[ 15.1  15.3 -24.1 -25.1 -16.1 -10.6  -3.2  -8.7]  K672
[-42.5  80.1  12.0   0.4 -12.8  14.4 -37.6  15.3]  K137
[ 14.2  24.6   1.1 -46.9   7.8  -2.8  20.9   8.4]  K512
[ 14.2 -47.0 -18.2 -23.9 -11.2  14.2 -23.0 -16.9]  K532
[ 14.2  24.6  14.2 -46.9  -7.2  36.0 -34.7  18.6]  K877
[-16.1  15.3 -16.1  53.8 -16.1 -16.1  53.8  -8.7]  K473
[ 37.0 -16.7 -29.5 -23.7 -16.8  53.9 -37.3 -12.6]  K565
[ 47.7 -62.0 -11.6   2.8   3.4 -45.4  39.0 -15.6]  K817
[-16.2  66.7 -14.9 -86.7  11.1  48.7 -43.3  -8.4]  K172
howmany K473: [53.8] : 2
howmany K877: [-46.9] : 1
howmany K473: [-16.1] : 4

[-12.8  41.6 -13.6   7.8  -7.8  -1.8  26.9 -20.9 -29.3  -6.5   0.5 -15.2
  -6.3 -11.4  19.5 -24.2  16.0 -13.1  -5.7  31.0  30.7   6.8  10.3 -23.2
  -5.9 -30.9 -23.5 -20.4 -11.9  36.8  -1.5 -14.5 -44.1  33.8  16.2  73.0
   6.2 -26.8  -5.1   3.2 -11.9 -10.7   5.6 -35.9   4.5  -9.9 -18.6  13.7
  -6.8 -20.1  11.1  69.1 -14.8  26.3   4.6   4.0 -21.2  14.6   2.3  11.8] = K600
[ 15.8  19.2 -15.1   7.9  20.1 -28.3 -14.9 -16.1 -22.6  45.8 -14.8   8.3
  10.5   0.5   7.6   3.7   8.0 -26.8 -22.3   1.3  24.5  35.7 -46.6  16.2
  26.0  22.2  33.7  21.6  13.4  16.7 -34.7  19.9  -3.2  29.8  12.0  41.8
  17.4 -27.4  -7.0  27.7  23.1 -22.8  15.2  14.1  -8.8 -19.9  -0.9  -1.0
 -12.5 -55.5  19.8 -15.7  34.2   6.3 -45.7  -0.2   1.5 -29.7  -4.1  -8.4] = K153
[ 24.9  14.4 -11.5   6.8  25.3 -28.8  23.2 -25.4 -23.3  41.1 -16.1  11.0
   9.0  -3.1  -0.7  16.4 -17.2 -19.3 -19.9  -6.0  24.1  29.9 -46.4  16.4
 -17.2  23.5  32.1  29.3  15.4  17.0 -33.3  23.2   2.9  28.7  12.6  38.6
  22.2 -24.0 -12.7  38.1  20.0 -23.9  11.3  19.6  -9.8 -18.1  -6.8  -4.9
 -10.7 -53.6  21.6  23.2  37.4  23.2 -42.1   3.4   4.2 -27.8  -7.4  -8.9] = K968
[ -6.5   8.4  15.0 -31.3  -1.4  -7.0 -10.1  15.5  -9.2 -13.4  19.7 -11.6
 -27.1 -10.6  19.6  55.9   0.1  31.3  11.8  10.8   6.2  -9.7  12.3   0.9
   0.6 -12.8 -38.5 -26.8  55.9  10.5  18.6  11.9 -50.3  31.3   2.8   2.4
 -12.7  55.9   0.6 -30.8   0.5  21.3 -18.5 -31.3  53.3   0.6  28.7 -36.6
  -7.6   0.6 -13.9  -7.0 -50.5  -1.3   0.6 -27.1  12.6   2.6   1.6  16.2] = K422
[-12.8  41.6 -13.6   7.8  -7.8  -1.8  26.9 -20.9 -29.3  -6.5   8.1 -15.2
  -6.3  -7.1  19.5 -24.2  16.0 -13.1  -5.7  31.0  30.7   6.8  10.3 -23.2
 -30.1 -30.9 -23.5 -20.4 -11.9  36.8  -1.5 -14.5 -44.1  33.8  16.2  73.0
   6.2 -26.8  -5.1   3.2 -11.9 -10.7   5.6 -35.9   4.5  -9.9 -18.6  23.3
  -6.8 -20.1  11.1  69.1 -14.8  26.3   4.6   4.5 -21.2  14.6   2.3  11.8] = K678
[ 15.8  19.2 -15.1   7.9  20.1 -28.3 -14.9 -16.1 -22.6  45.8 -14.8   8.3
  10.5  -9.7   7.6   3.7   8.0 -26.8 -22.3   1.3  24.5  35.7 -46.6  16.2
  26.0  22.2  33.7  21.6  13.4  16.7 -34.7  19.9  -3.2  29.8  12.0  41.8
 -12.1  55.1  60.5 -28.0  -1.6  25.2 -17.0 -18.2  50.4   5.0  24.6  11.0
  -7.8  34.0 -17.4 -29.4 -15.8 -33.7   4.0  12.4   8.3   3.3  13.6  26.9] = K812
[ 15.8  19.2 -15.1   7.9  20.1 -28.3 -14.9 -16.1 -22.6  45.8 -14.8   8.3
  10.5  -9.7   7.6   3.7   8.0 -26.8 -22.3   1.3  24.5  35.7 -46.6  16.2
  26.0  22.2  33.7  21.6  13.4  16.7 -34.7  19.9  -3.2  29.8  12.0  41.8
 -12.1  55.1  60.5 -28.0  -1.6  25.2 -17.0 -18.2  50.4   5.0  24.6 -36.7
  -8.0  34.6 -10.7  -9.7 -36.6   1.8  53.3 -28.8  12.2   9.8   1.8  13.8] = K419
howmany K422: [0.6] : 5
howmany K422: [31.3] : 2
howmany K422: [0.5] : 1
howmany K422: [-7.0] : 2
howmany K968: [23.2] : 4
howmany K678: [31.0] : 1

[-55.7  32.3  46.2  32.2  46.2 -55.7] = K375
[-55.7  64.5  87.5  32.2 -44.1 -55.6] = K497
[-28.7 -55.0  -8.6 -55.1 -39.8 -11.0] = K336
[ 64.5  64.5  32.2  64.5 -29.4   5.5] = K868
[-38.0 -29.9  53.5 -47.5   2.8  11.1] = K938
howmany K375: [-55.7] : 2
howmany K868: [64.4] : 0
howmany K868: [64.5] : 3

[  1.0 -47.0 -54.9 -24.7  14.6 -38.5 -65.6 -40.4] : K702
[-24.7 -65.6 -65.7   0.8 -65.6   1.0 -65.6 -65.6] : K393
[  0.9  50.5 -40.9  -2.7  50.5 -21.0   0.8   0.9] : K640
howmany K702: [-47.0] : 1
howmany K393: [-24.8] : 0
howmany K393: [-65.6] : 4
howmany K640: [0.9] : 2
howmany K702: [1.0] : 1
howmany K702: [-54.9] : 1
howmany K702: [-38.5] : 1

[ -1.3  -2.6  -2.6  -2.6   0.0   4.3  -0.2  -5.1   6.1 -15.0  -1.5  -0.5
  -2.6  -1.2   0.2 -25.0  -0.7 -25.0   2.9   0.4  -0.6  -0.8]  K556
[-1.3 -2.6 -1.0 -3.0  0.0  4.3 -0.2 -5.1  6.1  0.8 -1.5 -0.5 -2.6 -1.2
 -1.6  1.7 -0.7  3.3  2.9  0.4 -0.6 -0.8]  K252
[ -7.5 -62.3 -27.0  -1.5  -1.5 -20.3 -11.6 -23.9  -1.5 -20.6  -1.5 -12.7
 -95.3  -2.5 -20.6  39.3 -20.6  -2.0  66.8  -5.1  -9.4 -20.6]  K663
howmany K663: [-1.5] : 4
howmany K663: [-20.6] : 4
howmany K556: [-2.6] : 4

[ 13.3  11.8 -23.1 -16.8  37.0 -58.6   3.7  47.0  18.0  23.4 -21.5 -39.5
  -2.9   1.1  13.1  -8.2 -65.8  -9.1  56.5  75.6 -64.1  20.2   1.6  56.8
 -21.3   9.1  62.3  -3.4  22.1  59.5 -20.5  31.0  49.3  28.5]  K751
[-14.0  30.9 -51.7   0.2  11.5  72.7 -31.4  11.4   1.8 -40.0  14.7   1.8
   6.1  -7.8   0.1 -19.8  28.7  -7.9 -19.8 -50.9 -28.2  11.7 -19.8  22.3
 -42.5 -18.3 -19.8  -1.7 -68.8  27.9 -63.1  15.5   0.3 -31.1]  K92
[ 26.6  11.5  26.6   0.2  11.5  72.7  11.5 -17.4   1.8 -40.0  14.7   1.8
  11.5  -7.8   0.1 -19.8  28.7  -7.9  18.2 -50.9 -28.2  11.7   2.8 -18.9
 -42.5 -18.3 -19.8  -1.7 -68.8  41.3  35.5  26.6 -25.0   4.2]  K867
[-14.0  30.9 -51.7   0.2  11.5  72.7 -31.4 -17.4   1.8 -40.0  14.7   1.8
   6.1  -7.8   0.1 -19.8  28.7  -7.9  -4.5 -65.2   6.8  17.8  -5.8 -39.4
   0.3  -4.5  25.6 -57.9 -44.3   3.8  35.5  25.1 -27.7  14.4]  K779
[  1.6 -54.0 -19.0  -1.3   4.9  -7.3   1.6 -31.3 -14.3   7.5  -6.3  65.8
  39.4 -19.0  -0.6   7.4  98.7   0.1 -52.8  32.1  22.2 -19.0  13.2  13.4
  19.9  10.1  71.1   8.8   1.2  60.3  -2.4  38.3  26.9  13.4]  K969
howmany K92: [-19.8] : 4
howmany K969: [13.4] : 2
howmany K969: [-19.0] : 3
howmany K867: [11.5] : 4

[-22.3  10.9 -10.5  12.0 -17.0   4.4  -5.2 -27.6  28.1 -20.2   2.3 -37.7
  10.4   2.2   5.7 -15.0 -32.3  -0.5  -6.7  17.4  -7.6 -10.2  -9.7  28.0
  38.7  -8.1 -17.9   2.4  -0.2 -30.4 -10.2   9.5 -20.6   4.2  21.7 -14.2
   3.1  -7.1 -27.3  14.1  -9.7   1.2   9.1   8.6] = K907
[ -2.0 -13.1 -15.5  37.4 -17.0  -2.0  -5.2 -37.8  13.4 -40.0 -20.2  -9.5
   1.3  41.1   9.2   3.8   8.2   8.7   3.8  31.0   8.7  12.6  -2.0   1.0
 -18.0   3.0  25.5 -13.9 -11.2  22.4 -10.2   9.5   2.7  27.0   3.8 -26.8
   8.7  -9.0   0.1  54.2  -2.0  12.4   8.7  10.6] = K368
[  3.1 -37.1   4.5  22.6  -0.7  23.4  -5.2 -41.5  17.1 -64.7   0.4   0.7
   5.8   7.5  16.0   1.8   5.5 -11.0  18.7  17.4 -14.2 -16.7  13.5  -5.1
  15.1  41.7  -6.1   2.4 -33.2  22.4 -10.2   9.5  15.5  -2.3  58.1 -18.4
  23.0  -9.0 -11.6  27.4  13.5 -15.7   9.1   8.6] = K158
[-17.2  -3.5 -15.5   7.7  26.3   6.5  -5.2 -39.7  14.0 -44.9 -16.4  -9.5
  13.4 -16.4   5.7  21.0   2.8   8.0   3.2   3.9   8.7  19.1 -25.3  22.0
  -8.5   8.5  13.7  -9.8   8.0  18.9 -10.2   9.5   5.0  33.5 -14.7  -5.8
   5.6  -9.0   7.9  47.5 -25.3  -4.5  -5.2  18.5] = K6
[-10.5 -22.7   9.6   7.7 -11.6  25.5  -5.2 -40.6 -12.3 -64.7 -12.7  -1.8
  19.5 -21.7 -25.0  11.4  -2.6  -8.9  -9.4  20.8 -17.4  15.9   5.8  19.0
 -22.7  47.3   5.8  35.2  -3.0  11.8 -10.2   9.5  -7.9  27.0  21.7 -22.6
  30.4 -16.7  -7.7  24.1   5.8 -10.1  -0.4   3.6] = K732
[-12.1   6.1 -18.0  14.1  15.5   6.5  -5.2 -38.7   2.4 -15.2 -12.7  14.1
  19.5  -5.7  33.0  21.0   8.2  10.1  14.1  34.4  18.5  19.1 -29.1  13.0
   0.9   0.9  13.7 -18.0   8.0   1.3 -10.2   9.5  14.1  30.2 -29.3  15.2
  -4.4  -3.3  19.7  44.1 -29.1 -10.1  -7.6  11.6] = K659
[-17.2  -3.5 -15.5   7.7  26.3   6.5  -5.2 -37.8  -5.2 -44.9 -16.4  -8.5
  13.4  -5.2   5.7  21.0  -2.6   8.0  -5.2  41.2   8.7  19.1 -25.3  22.0
  -8.5   8.5  13.7  -9.8   2.5  18.9 -10.2   9.5   5.0  33.5 -14.7  -5.8
  10.5  -5.2  -8.5  47.5 -25.3  13.7  -5.2  18.5] = K608
[-13.8 -17.9   7.0  18.3  -0.7  23.4  -5.2 -35.9 -12.3 -59.7  -5.2 -14.7
  13.4 -24.3 -18.1  11.4   5.5  -4.7   7.7  27.6 -14.2  22.4   1.9  19.0
 -22.7  41.7   9.7  35.2  -3.0 -12.8 -10.2   9.5   5.4  20.5   7.1 -22.6
  13.0 -26.3  -3.8  27.4   1.9  -4.5  -2.8   5.6] = K97
[-17.2 -27.5   9.5  31.1 -44.0   4.4  -5.2 -34.1   9.8 -25.1  -1.4 -19.8
  -0.2 -27.0  -1.1  13.8 -10.7 -11.0 -10.8  -3.1 -17.4 -10.2  25.2 -11.1
 -17.4  52.8 -17.9  22.9 -16.7   1.3 -10.2   9.5  24.5   1.0  58.1 -47.8
  13.0 -28.2 -19.5  10.8  25.2   6.8  13.8   3.6] = K539
[-18.9 -41.9  20.8  20.5 -27.8   6.5  -5.2 -37.8   6.1 -49.8   2.3  -9.5
   8.9  -3.1   9.6   6.6 -13.4 -11.0  20.8  -5.3 -20.7  20.8   9.6   9.6
  15.1  47.3 -17.9  14.7 -13.9  -5.8 -10.2   9.5 -79.3   4.2  50.8 -47.8
  23.0 -22.5 -23.4  20.8   9.6 -10.1  21.0   9.6] = K408
[ -5.4  25.3  -3.0  18.3 -33.2   2.2  -5.2 -30.4  39.2   4.6   2.3 -30.0
   5.8 -16.4   9.5   4.2  -8.0  14.3   9.2  27.6   2.2  -0.4 -25.3  22.0
  34.0  -8.1 -25.8  -1.7 -11.2  -2.3 -10.2   9.5   0.2  -2.3  21.7 -18.4
  -4.4 -11.0   0.1  20.8 -25.3  -0.7 -12.3   6.6] = K987
howmany K368: [3.8] : 3
howmany K608: [-5.1] : 0
howmany K539: [9.4] : 0
howmany K659: [14.2] : 0
howmany K408: [9.6] : 5
howmany K608: [41.2] : 1

[ -2.4 -40.2   1.7 -15.7  42.8  -2.4  -2.4  -2.4  20.4]  K31
[-28.3  14.8 -15.6  11.3   7.6  10.3  -5.1  -9.3  20.4]  K314
[-42.4   8.0 -76.2  24.7 -62.8  -1.2  11.1 -71.2 -14.0]  K238
[-84.8  21.7  10.4 -20.1  19.3  47.3 -10.5  -9.3 -14.0]  K542
[ -0.1 -40.0 -15.6   2.3  19.3 -25.5   8.4 -40.2  31.9]  K510
[-28.3  28.5  10.4 -15.7 -27.6  47.3  -2.4   1.0  66.3]  K237
[ 70.6   1.1  36.4 -11.2  -4.1  -9.3   0.3  52.6 -14.0]  K223
[ -1.2  28.5 -32.9  -2.6  -2.6  -1.2  -2.4 -32.9  -2.6]  K280
[-28.3 -15.7  10.4 -15.7 -27.6  47.3  -2.4  21.6 -48.5]  K766
[ 70.6 -12.6  27.7  -6.7   7.6 -25.5  -2.7  42.3  -2.6]  K417
[ -0.1   8.0  -6.9 -20.1 -62.8  39.2  13.8  -9.3 -82.9]  K848
[-70.7  28.5  27.7  -6.7  42.8  31.2 -21.3  31.9  20.4]  K405
howmany K31: [-2.4] : 4
howmany K542: [19.3] : 1
howmany K280: [-2.6] : 3
howmany K766: [10.4] : 1
howmany K280: [-1.1] : 0

[  1.3 -31.3 -31.3   0.6 -78.6  45.4  -0.4 -19.0] -> K955
[ 7.4  7.4  7.4  7.4  8.6 -3.4 -7.2  7.4] -> K177
[ 31.7  34.3  34.3 -31.4  49.7  30.4  10.1  -2.9] -> K525
[53.2 49.8 49.8 49.8  3.6 42.8 18.1 18.1] -> K455
[  1.3 -31.3 -31.3   0.6 -31.3  45.4 -31.3   0.5] -> K714
[ 5.9  5.9 -3.8  5.8  5.9  7.4 -7.3 -3.8] -> K491
howmany K714: [-31.4] : 0
howmany K177: [7.4] : 5
howmany K455: [49.8] : 3
howmany K525: [-31.4] : 1
howmany K491: [5.9] : 3

[ 26.6  27.1  12.5  37.2  41.7 -65.3  41.2  57.3 -34.0  26.3 -39.9 -32.8
 -46.0 -39.9  29.5   3.7  32.9 -17.8 -33.9  30.2  -0.8 -39.9  23.6 -22.1
   9.2 -35.3  28.4  27.9 -12.3  13.3  -4.1 -30.6 -36.6  22.5 -28.7  21.7
  -0.4  31.7  31.5  83.8  -3.4 -12.2  15.4] -> K995
[-22.8 -42.2 -56.9 -39.5  -2.0  -4.6 -40.1  -7.7  45.2 -22.6 -39.0   6.4
  14.6   1.9  -1.9 -16.3   3.6  -5.1  39.1 -49.1  10.3  43.7 -17.1  28.0
  -6.0   0.4  -7.3   7.2   0.8  17.2 -16.8   5.5   2.9   6.5  15.4  19.5
 -16.0  -5.4  -3.4   2.4   1.4   4.5   3.6] -> K345
[-22.8 -42.2 -56.9 -39.5  -2.0  -4.6 -40.1  -7.7  45.2 -22.6 -39.0   6.4
  14.6   1.9  -1.9 -16.3   3.6  -5.1  39.1 -49.1  10.3  43.7 -17.1  28.0
   4.4  24.8 -27.4 -34.5   4.6 -44.2  36.8   9.7  18.0 -27.4 -14.3 -53.4
  31.1 -10.8 -14.8 -60.0  -2.6   0.2 -15.6] -> K913
howmany K995: [-39.9] : 3
howmany K913: [-27.4] : 2
howmany K913: [24.8] : 1

[  9.1  40.5  40.4 -42.7   7.5  97.3  40.5   9.1] : K415
[-50.4  71.3 -26.0  13.6 -75.6  91.1   7.4  -7.0] : K339
[-30.3  72.7  11.1  48.7 -66.9  -4.4 -25.0  62.2] : K707
[-17.7  34.3 -22.1  39.4  20.9  -7.5  87.2  16.8] : K821
[-39.9   7.0 -50.1 -14.4  10.2 -18.8  94.8  94.8] : K390
[-30.3  72.7  11.1  48.7 -66.9 -77.6 -71.4 -53.8] : K785
[ 46.1  90.4   3.8 -58.2 -20.1 -13.6 -58.2  62.6] : K653
[ -2.2  74.4   5.7 -12.5 -10.6  90.5  84.0  61.8] : K57
[ -1.8 -22.0  27.7 -19.5  91.6  -1.8  28.6 -22.0] : K63
[-10.6  77.2  12.4 -16.8  -9.9 -52.1 -46.2  92.2] : K40
[ 71.3  71.3 -56.9  71.3 -75.6   7.4   7.4  -7.0] : K614
[ 26.5  36.6 -21.2  -7.6 -61.0   1.2 -57.3  18.2] : K649
howmany K614: [7.3] : 0
howmany K390: [94.9] : 0
howmany K63: [-22.0] : 2
howmany K653: [-58.2] : 2
howmany K415: [40.5] : 2

